Here is a tiny trained network, its code and every weight. The questions are about switching its units off for an input and a class, where a switched-off unit gives its printed mean instead of its output.

import numpy as np


def w(rows, s, z=0):
    codes = np.array(rows[::2]) - 128.0
    scale = np.full(codes.shape[1], s)
    scale[-1] = z or s
    return codes * scale


def norm(h):
    return h / np.sqrt((h * h).mean(-1, keepdims=True) + 1e-5)


def f(y):
    return np.maximum(y, 0)


def log_softmax(a):
    a = a - a.max(-1, keepdims=True)
    return a - np.log(np.exp(a).sum(-1, keepdims=True))


def net(x, mask):
    res = np.array(x, float).reshape(1, 6) / 4 @ E
    u = 0
    for l in range(4):
        y = f(norm(res) @ A[l][:, :-1].T + A[l][:, -1])
        res = res + np.where(mask[u : u + 9], y, B[l][:, -1]) @ B[l][:, :-1]
        u += 9
    return log_softmax(norm(res)[-1] @ U[:, :-1].T + U[:, -1])


A, B = {}, {}
E = w([
[183,212,170,192,79,9,163,112,179,18],'x0',
[126,121,120,151,135,128,132,129,129,124],'x1',
[113,129,133,135,112,132,146,143,129,129],'x2',
[38,76,187,73,215,117,155,129,175,1],'x3',
[117,235,38,91,178,213,200,57,103,123],'x4',
[125,130,135,136,122,144,121,124,148,127],'x5',
],0.0086)
A[0] = w([
[190,138,119,158,67,64,84,147,150,145,251],'0.n0',
[119,96,90,106,155,247,167,85,91,145,10],'0.n1',
[85,80,123,95,181,188,159,105,121,82,28],'0.n2',
[169,64,144,132,99,104,97,216,146,78,232],'0.n3',
[176,160,135,145,109,67,159,78,180,86,128],'0.n4',
[93,119,149,92,184,156,135,151,140,43,67],'0.n5',
[124,74,227,119,169,104,75,177,102,89,39],'0.n6',
[134,84,69,160,134,184,90,172,169,147,42],'0.n7',
[115,2,181,89,80,128,84,155,103,189,165],'0.n8',
],0.0083,0.0019)
B[0] = w([
[2,199,151,155,113,65,101,26,64,170,234],'0.n0',
[135,133,6,95,87,102,141,44,141,157,224],'0.n1',
[18,172,130,86,200,138,110,143,218,155,215],'0.n2',
[162,25,101,147,64,83,169,128,198,155,228],'0.n3',
[230,107,175,67,82,120,176,161,91,40,216],'0.n4',
[6,171,200,161,187,47,80,98,141,157,218],'0.n5',
[120,21,105,124,77,150,180,85,198,125,214],'0.n6',
[165,123,155,92,93,155,115,183,64,89,172],'0.n7',
[198,141,169,168,185,167,72,221,20,78,254],'0.n8',
],0.0063,0.008)
A[1] = w([
[129,50,117,152,191,188,105,218,170,212,2],'1.n0',
[254,132,112,111,134,121,114,139,67,90,89],'1.n1',
[122,82,136,70,173,135,146,174,185,56,143],'1.n2',
[115,90,177,128,217,167,176,158,134,48,115],'1.n3',
[113,81,142,103,153,131,140,123,247,65,29],'1.n4',
[63,39,153,175,152,125,82,153,93,221,72],'1.n5',
[143,90,173,178,74,78,108,217,146,130,177],'1.n6',
[124,128,114,196,105,168,64,147,40,127,16],'1.n7',
[172,141,212,173,84,60,51,185,135,118,88],'1.n8',
],0.0077,0.0046)
B[1] = w([
[127,202,126,44,172,91,75,202,150,85,178],'1.n0',
[85,141,152,198,56,175,86,118,117,124,175],'1.n1',
[171,48,75,72,173,111,255,68,167,72,214],'1.n2',
[126,187,79,156,162,97,117,168,183,138,203],'1.n3',
[155,94,172,152,91,158,173,149,89,107,197],'1.n4',
[172,158,165,73,105,151,24,181,162,95,221],'1.n5',
[96,134,150,111,132,118,111,53,113,184,255],'1.n6',
[162,89,225,141,100,186,79,151,63,114,180],'1.n7',
[79,123,67,157,142,80,157,138,122,170,233],'1.n8',
],0.0093,0.0069)
A[2] = w([
[123,88,127,82,169,80,149,149,193,41,135],'2.n0',
[116,127,142,92,177,82,134,159,179,58,163],'2.n1',
[76,175,149,113,196,156,172,176,135,67,70],'2.n2',
[151,201,154,141,204,143,180,178,121,140,4],'2.n3',
[102,58,169,121,117,112,87,188,173,151,17],'2.n4',
[135,143,70,102,119,208,100,115,77,183,127],'2.n5',
[164,250,172,162,168,129,204,139,94,69,75],'2.n6',
[151,208,32,136,129,163,196,68,156,104,91],'2.n7',
[106,122,45,74,151,254,145,62,138,188,199],'2.n8',
],0.009,0.0035)
B[2] = w([
[181,137,122,107,186,224,166,193,173,125,254],'2.n0',
[119,54,14,73,167,130,148,148,147,59,236],'2.n1',
[93,136,75,76,142,79,67,161,168,169,198],'2.n2',
[138,137,109,31,159,138,88,178,164,114,139],'2.n3',
[140,201,91,70,170,212,123,217,167,41,183],'2.n4',
[167,93,143,177,112,152,254,147,113,112,214],'2.n5',
[137,117,98,52,188,186,31,230,128,89,192],'2.n6',
[210,121,204,93,119,204,22,190,52,98,235],'2.n7',
[96,89,137,210,141,34,179,139,186,176,248],'2.n8',
],0.0097,0.0083)
A[3] = w([
[149,56,99,211,87,97,202,96,158,225,92],'3.n0',
[63,82,116,142,192,142,180,100,138,157,73],'3.n1',
[5,175,123,155,134,10,109,73,149,160,177],'3.n2',
[38,115,87,107,176,147,139,76,172,147,122],'3.n3',
[169,199,147,114,92,180,92,96,96,133,30],'3.n4',
[21,177,95,142,124,69,98,70,165,183,103],'3.n5',
[49,61,171,127,161,79,224,53,213,103,136],'3.n6',
[129,70,100,148,111,94,202,78,150,120,3],'3.n7',
[98,161,197,136,67,190,57,123,71,141,88],'3.n8',
],0.011,0.0052)
B[3] = w([
[88,93,65,103,198,164,173,155,216,144,251],'3.n0',
[85,207,167,158,71,82,107,89,71,141,192],'3.n1',
[25,226,82,108,199,62,125,50,148,174,219],'3.n2',
[139,196,163,147,101,112,38,102,75,176,206],'3.n3',
[164,118,170,158,64,150,46,154,51,123,168],'3.n4',
[10,236,104,171,209,54,104,59,151,195,183],'3.n5',
[196,114,174,168,38,111,127,76,58,140,255],'3.n6',
[187,84,179,156,73,182,166,93,86,79,173],'3.n7',
[165,188,146,183,72,153,140,118,43,160,220],'3.n8',
],0.012,0.009)
U = w([
[230,195,206,202,24,206,26,225,10,156,172],'0',
[32,245,112,183,167,12,69,50,126,216,240],'1',
[141,98,58,23,207,170,60,213,223,32,229],'2',
[206,22,207,162,34,46,201,33,144,15,3],'3',
[160,59,42,215,158,209,222,196,184,241,41],'4',
],0.013,0.0049)

Each question gives the input, the list of numbers given to net, and the class t.
The units are the neurons (one row each of A and B). Each row of codes is followed by its name. A weight is (code - 128) times the scale printed after its matrix; where a second scale follows, it is the last column's (A, B and U).
mask holds one flag per neuron, layer by layer. A switched-off neuron (its flag False) gives its mean, the last column of its row in B, instead of its output. The means were averaged over made-up inputs and are rounded, as every weight is.
A unit's drop is (log p(t) with every unit on - log p(t) with that unit switched off) / (log p(t) with every unit on - log p(t) with every unit switched off).
The circuit of an input: a set's keep is (log p(t) with only the set's units on - log p(t) with every unit switched off) / (log p(t) with every unit on - log p(t) with every unit switched off). Starting from the 12 units with the biggest drops (on a tie, the unit counted first), units are removed one at a time, each time the one whose removal leaves the highest keep (on an exact tie, the one counted first), for as long as the keep stays at least 0.8.
circuit, biggest first: the units of the circuit, biggest drop first
most important unit: the unit with the biggest drop
k most important neurons: the k neurons with the biggest drops, biggest first
k most important neurons of layer l: the k neurons of layer l with the biggest drops, biggest first
drop when u is switched off: that unit's drop, to one decimal
input [-1,-3,-7,-3,1,8], class 4: most important unit	3.n0
input [2,-4,-2,1,-3,-6], class 3: 2 most important neurons	0.n6; 0.n3
input [-3,-4,5,-1,3,5], class 4: 2 most important neurons of layer 2	2.n8; 2.n7
input [1,0,3,-1,-4,-3], class 1: 2 most important neurons	0.n0; 2.n7
input [1,-7,-5,3,7,-2], class 2: 3 most important neurons	2.n7; 0.n0; 1.n6
input [-3,-1,5,0,1,2], class 4: 3 most important neurons	0.n1; 2.n5; 3.n0
input [1,5,-2,0,4,3], class 0: 4 most important neurons	2.n7; 0.n1; 1.n2; 1.n0
input [-8,2,-6,0,-2,-5], class 0: 3 most important neurons	0.n8; 1.n7; 2.n1
input [-6,1,3,-1,8,-1], class 4: 2 most important neurons of layer 0	0.n0; 0.n5
input [1,2,-7,-4,-8,1], class 1: 4 most important neurons	0.n0; 1.n8; 2.n7; 1.n6
input [-5,4,1,-1,5,1], class 4: 3 most important neurons	2.n5; 2.n7; 3.n0
input [-8,-1,5,2,0,-3], class 2: 2 most important neurons of layer 0	0.n8; 0.n0
input [7,-5,0,1,0,6], class 3: 4 most important neurons	0.n4; 0.n8; 1.n3; 2.n7
input [1,-1,4,-8,-1,6], class 1: 2 most important neurons	2.n7; 2.n0
input [1,-1,4,-1,3,1], class 0: circuit, biggest first	2.n7
input [-2,0,-7,-8,1,-7], class 4: 2 most important neurons	0.n8; 2.n7
input [0,4,-2,-4,5,2], class 4: 2 most important neurons	2.n8; 2.n5
input [3,2,-7,-8,8,6], class 0: drop when 2.n7 is switched off	4.1
input [-4,7,1,-5,7,-6], class 4: drop when 2.n8 is switched off	1.4
input [3,-7,-6,1,-1,3], class 3: most important unit	0.n4
